Below is a small trained network, with its code and all its weights. Each question gives an input and a target symbol and asks what happens when units are switched off, that is, made to give their printed mean instead of their output.

import numpy as np


def w(rows, s, z=0):
    codes = np.array(rows[::2]) - 128.0
    scale = np.full(codes.shape[1], s)
    scale[-1] = z or s
    return codes * scale


def norm(h):
    return h / np.sqrt((h * h).mean(-1, keepdims=True) + 1e-5)


def f(y):
    return np.maximum(y, 0)


def softmax(a):
    e = np.exp(a - a.max(-1, keepdims=True))
    return e / e.sum(-1, keepdims=True)


def log_softmax(a):
    a = a - a.max(-1, keepdims=True)
    return a - np.log(np.exp(a).sum(-1, keepdims=True))


def net(x, mask):
    ids = ['ΘΛΣΦαεζηξπτψ'.index(c) for c in x.split()]
    T = len(ids)
    res = E[ids] + P[:T]
    u = 0
    for l in range(2):
        r = norm(res)
        for j in range(2):
            rows = slice(4 * j, 4 * j + 4)
            q, k, v = (r @ M[l][rows].T for M in (Q, K, V))
            z = softmax(np.where(np.tri(T) > 0, q @ k.T / 4**0.5, -1e9)) @ v
            o = O[l][rows]
            res = res + np.where(mask[u + j], z, o[:, -1]) @ o[:, :-1]
        u += 2
        y = f(norm(res) @ A[l][:, :-1].T + A[l][:, -1])
        res = res + np.where(mask[u : u + 12], y, B[l][:, -1]) @ B[l][:, :-1]
        u += 12
    return log_softmax(norm(res)[-1] @ U[:, :-1].T + U[:, -1])


Q, K, V, O, A, B = {}, {}, {}, {}, {}, {}
E = w([
[81,119,110],'Θ',
[77,119,96],'Λ',
[77,119,98],'Σ',
[148,128,115],'Φ',
[82,123,112],'α',
[186,95,117],'ε',
[86,63,217],'ζ',
[74,117,96],'η',
[73,117,95],'ξ',
[187,102,115],'π',
[87,111,57],'τ',
[254,106,136],'ψ',
],0.0034)
P = w([
[109,215,174],'0',
[163,89,70],'1',
[80,250,125],'2',
[179,107,77],'3',
[202,136,51],'4',
[171,129,104],'5',
[174,132,109],'6',
[178,139,117],'7',
[178,142,120],'8',
[185,149,126],'9',
[179,158,130],'10',
[185,167,140],'11',
],0.0016)
Q[0] = w([
[140,184,168],'0.h1',
[193,85,173],'0.h1',
[178,147,187],'0.h1',
[180,108,181],'0.h1',
[136,2,177],'0.h2',
[150,103,194],'0.h2',
[112,136,104],'0.h2',
[154,162,181],'0.h2',
],0.0098)
K[0] = w([
[114,26,128],'0.h1',
[100,116,254],'0.h1',
[93,53,207],'0.h1',
[98,95,229],'0.h1',
[188,226,85],'0.h2',
[146,153,40],'0.h2',
[110,120,178],'0.h2',
[160,86,31],'0.h2',
],0.0074)
V[0] = w([
[64,70,238],'0.h1',
[117,254,112],'0.h1',
[184,93,46],'0.h1',
[48,98,72],'0.h1',
[121,224,135],'0.h2',
[161,249,110],'0.h2',
[124,97,242],'0.h2',
[44,107,105],'0.h2',
],0.0054)
O[0] = w([
[54,70,50,17],'0.h1',
[214,193,89,142],'0.h1',
[151,145,222,211],'0.h1',
[209,50,130,149],'0.h1',
[154,204,96,147],'0.h2',
[171,241,133,195],'0.h2',
[2,106,59,9],'0.h2',
[178,78,81,108],'0.h2',
],0.0049,0.0013)
A[0] = w([
[186,95,73,144],'0.n1',
[153,23,142,131],'0.n2',
[94,119,55,95],'0.n3',
[116,72,36,49],'0.n4',
[174,26,66,40],'0.n5',
[23,59,161,177],'0.n6',
[119,84,53,63],'0.n7',
[27,67,107,248],'0.n8',
[140,129,119,90],'0.n9',
[191,95,58,139],'0.n10',
[151,208,83,213],'0.n11',
[32,254,153,4],'0.n12',
],0.004,0.0031)
B[0] = w([
[72,92,208,183],'0.n1',
[80,220,147,207],'0.n2',
[105,182,177,145],'0.n3',
[177,184,220,153],'0.n4',
[141,218,220,165],'0.n5',
[219,212,162,231],'0.n6',
[162,183,177,148],'0.n7',
[228,182,221,255],'0.n8',
[126,118,130,128],'0.n9',
[75,96,188,184],'0.n10',
[59,91,184,224],'0.n11',
[205,2,179,141],'0.n12',
],0.0031,0.003)
Q[1] = w([
[91,79,44],'1.h1',
[182,139,54],'1.h1',
[120,153,188],'1.h1',
[76,119,237],'1.h1',
[72,114,147],'1.h2',
[109,140,2],'1.h2',
[118,116,229],'1.h2',
[139,146,38],'1.h2',
],0.0093)
K[1] = w([
[92,173,180],'1.h1',
[135,82,253],'1.h1',
[161,117,45],'1.h1',
[125,165,2],'1.h1',
[111,20,66],'1.h2',
[115,70,243],'1.h2',
[142,140,54],'1.h2',
[114,111,252],'1.h2',
],0.0082)
V[1] = w([
[181,169,106],'1.h1',
[155,174,157],'1.h1',
[119,67,213],'1.h1',
[173,76,162],'1.h1',
[83,202,223],'1.h2',
[57,92,162],'1.h2',
[88,1,23],'1.h2',
[27,138,120],'1.h2',
],0.0046)
O[1] = w([
[127,61,60,170],'1.h1',
[77,85,115,176],'1.h1',
[25,208,167,115],'1.h1',
[40,195,33,131],'1.h1',
[111,69,254,177],'1.h2',
[193,164,225,80],'1.h2',
[206,219,81,2],'1.h2',
[242,128,217,84],'1.h2',
],0.0033,0.0059)
A[1] = w([
[174,77,120,9],'1.n1',
[214,12,171,135],'1.n2',
[197,254,114,156],'1.n3',
[213,123,90,101],'1.n4',
[130,87,131,108],'1.n5',
[114,166,191,88],'1.n6',
[162,139,102,254],'1.n7',
[180,144,185,142],'1.n8',
[110,58,129,102],'1.n9',
[65,224,134,97],'1.n10',
[30,144,87,139],'1.n11',
[149,91,149,75],'1.n12',
],0.0054,0.0024)
B[1] = w([
[245,200,218,137],'1.n1',
[252,152,43,255],'1.n2',
[95,150,236,182],'1.n3',
[115,61,234,157],'1.n4',
[159,143,122,151],'1.n5',
[190,171,152,199],'1.n6',
[156,177,80,179],'1.n7',
[102,198,107,217],'1.n8',
[153,189,116,173],'1.n9',
[202,74,110,152],'1.n10',
[173,215,78,162],'1.n11',
[159,113,95,150],'1.n12',
],0.0038,0.0035)
U = w([
[102,128,144,235],'Θ',
[121,143,83,187],'Λ',
[122,140,90,45],'Σ',
[147,237,177,137],'Φ',
[109,153,82,103],'α',
[35,148,115,249],'ε',
[199,120,111,43],'ζ',
[94,119,156,15],'η',
[108,142,156,13],'ξ',
[137,128,92,60],'π',
[167,114,99,94],'τ',
[142,4,130,207],'ψ',
],0.013,0.002)

Each question gives the input, a string of symbols that net reads in full, and the target symbol t.
The units are the heads (4 rows each of Q, K, V and O) and the neurons (one row each of A and B). Each row of codes is followed by its name. A weight is (code - 128) times the scale printed after its matrix; where a second scale follows, it is the last column's (O, A, B and U).
mask holds one flag per unit, layer by layer, with each layer's heads first. A switched-off unit (its flag False) gives its mean, the last column of its rows in O or B, instead of its output. The means were averaged over made-up inputs and are rounded, as every weight is.
A unit's drop is (log p(t) with every unit on - log p(t) with that unit switched off) / (log p(t) with every unit on - log p(t) with every unit switched off).
top k neurons: the k neurons with the biggest drops, biggest first
k most important neurons of layer l: the k neurons of layer l with the biggest drops, biggest first
heads that matter: for each layer, one digit per head in row order, 1 if its drop is at least 0.15 and else 0, layers parted by /
drop of u: that unit's drop, to one decimal
input τ η τ ζ ζ α ζ, target ε: heads that matter : 10 / 11
input τ Φ ζ, target ε: heads that matter : 11 / 01
input τ π ζ α Φ Φ Φ ε Φ τ Φ, target ε: heads that matter : 10 / 10
input Φ ζ ζ ζ ζ π ζ Λ ζ τ ζ π, target ψ: top 2 neurons : [0.n8 0.n6]
input Φ Σ Φ ε, target Φ: heads that matter : 11 / 00
input Φ Θ Φ ξ ζ Φ ψ, target ψ: heads that matter : 11 / 10
input Φ α Φ π, target Φ: heads that matter : 11 / 00
input Φ α ζ η η Φ, target ψ: heads that matter : 00 / 00
input Φ ξ Φ ζ, target ψ: top 2 neurons : [0.n11 0.n12]
input Φ ε ζ Φ π τ η, target ψ: heads that matter : 11 / 00
input Φ Φ ξ Λ ζ Φ Φ Φ Θ, target ψ: top neuron : [0.n8]
input Φ Λ Φ Λ τ ζ Σ Σ π τ, target ψ: heads that matter : 10 / 00
input τ π Φ Φ Φ π Φ τ Φ η ζ α, target ε: heads that matter : 11 / 11
input τ Φ ζ τ, target ε: most important neuron of layer 1 : [1.n2]
input Φ η η ε Φ Φ ζ Φ Φ Θ ε, target ψ: heads that matter : 11 / 10
input Φ Φ τ η Φ Φ Φ Φ Λ ψ ζ, target ψ: heads that matter : 11 / 11
input Φ α Φ Φ Φ ζ Λ, target ψ: drop of 1.h1 : 0.2
input Φ Φ α Φ ζ η, target ψ: drop of 0.h2 : 0.2
input τ ζ τ Θ Φ Φ α Σ Φ Φ, target ε: drop of 0.h1 : 0.3
input τ η ζ Φ ζ ε, target ε: drop of 1.h2 : 0.2
input Φ ζ ε, target ψ: most important neuron of layer 0 : [0.n8]
